Below are the code and all the weights of a small trained network. Each question names an input and a target symbol and asks about switching units off, where a switched-off unit gives its printed mean instead of its output.

import numpy as np


def w(rows, s, z=0):
    codes = np.array(rows[::2]) - 128.0
    scale = np.full(codes.shape[1], s)
    scale[-1] = z or s
    return codes * scale


def f(y):
    return y / 2 * (1 + np.tanh(0.7978845608 * (y + 0.044715 * y**3)))


def softmax(a):
    e = np.exp(a - a.max(-1, keepdims=True))
    return e / e.sum(-1, keepdims=True)


def log_softmax(a):
    a = a - a.max(-1, keepdims=True)
    return a - np.log(np.exp(a).sum(-1, keepdims=True))


def net(x, mask):
    ids = ['γδεζηθλπσψ'.index(c) for c in x.split()]
    T = len(ids)
    res = E[ids] + P[:T]
    u = 0
    for l in range(2):
        r = res
        for j in range(2):
            rows = slice(3 * j, 3 * j + 3)
            q, k, v = (r @ M[l][rows].T for M in (Q, K, V))
            z = softmax(np.where(np.tri(T) > 0, q @ k.T / 3**0.5, -1e9)) @ v
            o = O[l][rows]
            res = res + np.where(mask[u + j], z, o[:, -1]) @ o[:, :-1]
        u += 2
        y = f(res @ A[l][:, :-1].T + A[l][:, -1])
        res = res + np.where(mask[u : u + 4], y, B[l][:, -1]) @ B[l][:, :-1]
        u += 4
    return log_softmax(res[-1] @ U[:, :-1].T + U[:, -1])


Q, K, V, O, A, B = {}, {}, {}, {}, {}, {}
E = w([
[72,177,163,91,134,102,160],'γ',
[146,177,123,110,118,142,137],'δ',
[104,131,143,115,111,126,151],'ε',
[134,169,107,119,133,128,164],'ζ',
[162,122,141,148,147,186,157],'η',
[187,126,120,116,198,118,80],'θ',
[136,28,255,156,146,220,123],'λ',
[179,139,120,119,115,194,118],'π',
[63,98,181,85,124,156,115],'σ',
[116,153,118,80,112,121,147],'ψ',
],0.027)
P = w([
[100,172,244,101,60,116,146],'0',
[154,62,97,91,60,127,142],'1',
[150,112,71,127,110,157,129],'2',
[154,99,80,138,112,149,133],'3',
[166,89,95,137,113,134,141],'4',
[144,102,85,131,133,132,151],'5',
[168,118,87,150,158,181,126],'6',
[108,129,87,137,181,157,134],'7',
[140,114,105,134,162,148,137],'8',
[199,97,140,148,146,155,128],'9',
[121,117,136,141,172,122,150],'10',
[141,95,151,143,161,114,153],'11',
],0.012)
Q[0] = w([
[146,129,126,104,160,108,38],'0.h0',
[89,197,55,162,51,254,186],'0.h0',
[250,164,142,87,226,85,123],'0.h0',
[149,120,114,204,139,106,93],'0.h1',
[40,72,68,160,192,133,66],'0.h1',
[58,48,197,116,86,184,95],'0.h1',
],0.0061)
K[0] = w([
[96,170,254,129,108,101,67],'0.h0',
[130,117,30,171,164,123,109],'0.h0',
[168,209,166,122,76,165,133],'0.h0',
[88,174,146,177,84,102,130],'0.h1',
[102,142,160,131,131,96,159],'0.h1',
[157,110,106,145,150,137,142],'0.h1',
],0.0082)
V[0] = w([
[151,101,47,92,147,194,151],'0.h0',
[199,165,93,21,47,163,98],'0.h0',
[80,134,164,70,135,126,12],'0.h0',
[33,151,140,105,93,142,181],'0.h1',
[159,77,45,212,164,104,56],'0.h1',
[148,91,147,143,90,228,255],'0.h1',
],0.0073)
O[0] = w([
[57,157,137,28,200,130,151,162],'0.h0',
[84,109,224,142,1,194,240,160],'0.h0',
[197,28,132,204,179,128,239,100],'0.h0',
[197,87,168,129,73,146,103,131],'0.h1',
[121,176,55,201,235,140,181,66],'0.h1',
[44,144,134,36,130,193,96,247],'0.h1',
],0.0062,0.012)
A[0] = w([
[46,113,211,218,79,188,59,7],'0.n0',
[124,145,196,97,17,178,100,91],'0.n1',
[203,253,202,108,102,74,90,172],'0.n2',
[17,134,178,45,104,122,25,43],'0.n3',
],0.0053,0.0018)
B[0] = w([
[160,210,49,101,21,109,134,183],'0.n0',
[101,91,120,133,15,133,131,244],'0.n1',
[131,225,137,31,166,119,155,147],'0.n2',
[255,145,55,140,95,194,155,247],'0.n3',
],0.0086,0.011)
Q[1] = w([
[132,87,199,89,163,194,228],'1.h0',
[158,72,85,112,89,88,42],'1.h0',
[31,130,211,121,134,156,253],'1.h0',
[104,99,215,5,122,150,68],'1.h1',
[55,146,162,192,13,122,194],'1.h1',
[59,179,129,249,131,105,106],'1.h1',
],0.0065)
K[1] = w([
[234,144,177,151,54,198,134],'1.h0',
[109,119,169,244,161,215,69],'1.h0',
[98,222,187,96,90,169,218],'1.h0',
[188,100,150,106,220,10,33],'1.h1',
[232,101,97,61,112,131,144],'1.h1',
[3,187,153,101,142,139,150],'1.h1',
],0.0064)
V[1] = w([
[176,7,113,174,124,254,113],'1.h0',
[90,205,182,33,139,149,150],'1.h0',
[155,134,143,137,117,135,87],'1.h0',
[202,155,187,240,148,92,206],'1.h1',
[176,45,149,126,86,100,60],'1.h1',
[149,170,106,86,190,92,54],'1.h1',
],0.0072)
O[1] = w([
[115,197,167,108,136,108,125,239],'1.h0',
[192,118,132,134,122,189,30,225],'1.h0',
[164,161,141,168,186,119,244,179],'1.h0',
[103,41,110,78,141,118,177,16],'1.h1',
[166,82,106,159,98,63,109,255],'1.h1',
[73,193,83,193,120,165,216,15],'1.h1',
],0.011,0.015)
A[1] = w([
[180,77,196,104,135,185,80,109],'1.n0',
[169,164,87,171,76,145,142,9],'1.n1',
[158,254,25,92,69,87,181,24],'1.n2',
[150,205,128,57,75,98,153,235],'1.n3',
],0.0069,0.0012)
B[1] = w([
[58,112,205,190,201,111,179,251],'1.n0',
[41,149,73,134,151,98,114,168],'1.n1',
[68,91,241,151,64,135,99,165],'1.n2',
[162,2,79,97,172,111,111,209],'1.n3',
],0.0078,0.028)
U = w([
[183,102,91,223,92,70,125,92],'γ',
[211,139,187,125,169,112,118,254],'δ',
[161,148,141,176,75,86,132,87],'ε',
[131,130,125,187,97,99,98,97],'ζ',
[172,253,149,174,10,98,99,95],'η',
[140,72,157,52,141,156,203,130],'θ',
[41,140,184,189,101,28,125,72],'λ',
[177,165,222,87,241,127,138,7],'π',
[163,138,188,96,102,78,205,90],'σ',
[84,75,197,101,127,104,61,176],'ψ',
],0.0059,0.003)

Each question gives the input, a string of symbols that net reads in full, and the target symbol t.
The units are the heads (3 rows each of Q, K, V and O) and the neurons (one row each of A and B). Each row of codes is followed by its name. A weight is (code - 128) times the scale printed after its matrix; where a second scale follows, it is the last column's (O, A, B and U).
mask holds one flag per unit, layer by layer, with each layer's heads first. A switched-off unit (its flag False) gives its mean, the last column of its rows in O or B, instead of its output. The means were averaged over made-up inputs and are rounded, as every weight is.
A unit's drop is (log p(t) with every unit on - log p(t) with that unit switched off) / (log p(t) with every unit on - log p(t) with every unit switched off).
The circuit of an input: a set's keep is (log p(t) with only the set's units on - log p(t) with every unit switched off) / (log p(t) with every unit on - log p(t) with every unit switched off). Starting from all 12 units, units are removed one at a time, each time the one whose removal leaves the highest keep (on an exact tie, the one counted first), for as long as the keep stays at least 0.8.
circuit, biggest first: the units of the circuit, biggest drop first
most important unit: the unit with the biggest drop
k most important neurons: the k neurons with the biggest drops, biggest first
k most important neurons of layer l: the k neurons of layer l with the biggest drops, biggest first
heads that matter: for each layer, one digit per head in row order, 1 if its drop is at least 0.15 and else 0, layers parted by /
input λ λ σ θ η, target λ: 3 most important neurons -> 1.n2, 0.n3, 0.n1
input λ η λ η η η λ η γ η θ, target λ: 3 most important neurons -> 0.n3, 1.n3, 1.n2
input λ λ η δ, target ψ: 2 most important neurons -> 1.n3, 1.n2
input π η η δ, target ψ: 2 most important neurons -> 1.n2, 1.n3
input γ ε θ, target γ: circuit, biggest first -> 1.h1, 0.h1
input η γ γ ε λ θ λ ψ σ ε ζ, target η: circuit, biggest first -> 1.h1, 1.n0
input θ π δ π η η, target θ: circuit, biggest first -> 1.h1, 0.h0, 0.h1
input λ ε η π ζ, target ψ: circuit, biggest first -> 0.h0, 1.n2
input ζ λ η ζ η π, target ψ: most important unit -> 0.h0
input δ γ π η, target ψ: heads that matter -> 10 / 11
input γ η λ λ ζ ψ ζ θ η γ π, target γ: 3 most important neurons -> 0.n0, 0.n2, 0.n3
input θ η ψ η γ η, target θ: circuit, biggest first -> 1.h1, 0.h1, 0.h0
input λ γ π, target ψ: 2 most important neurons of layer 1 -> 1.n3, 1.n2
input θ ζ γ, target θ: circuit, biggest first -> 1.h1, 0.h1, 0.h0
input η ζ σ π η γ ζ ζ γ ε η γ, target π: circuit, biggest first -> 1.h1, 0.n1
input λ π η π ζ γ η λ θ ε, target λ: circuit, biggest first -> 1.h1, 1.n2, 0.n1
input η π σ λ ζ θ θ σ θ π, target η: 2 most important neurons -> 1.n0, 0.n3
input γ γ ζ θ π, target γ: 2 most important neurons -> 0.n3, 0.n2
input λ σ γ σ λ η η λ σ γ δ γ, target π: heads that matter -> 10 / 01
input η σ γ ψ ζ θ δ, target η: circuit, biggest first -> 1.h1
input π η θ θ γ δ θ η η ζ, target π: heads that matter -> 01 / 01
input λ λ η γ θ η σ γ λ ζ η, target λ: heads that matter -> 11 / 11
input η δ η η ε λ η η η, target π: circuit, biggest first -> 1.h1, 0.h1, 0.n1
input η η λ λ γ ψ π ψ θ, target η: 2 most important neurons -> 1.n0, 1.n3
input γ λ λ δ ψ θ η γ λ, target γ: circuit, biggest first -> 0.h1, 1.h1, 1.h0
input θ λ λ ψ, target θ: circuit, biggest first -> 1.h1, 0.h1
input σ σ ψ δ ζ η ε θ η γ, target σ: 3 most important neurons of layer 0 -> 0.n0, 0.n1, 0.n3
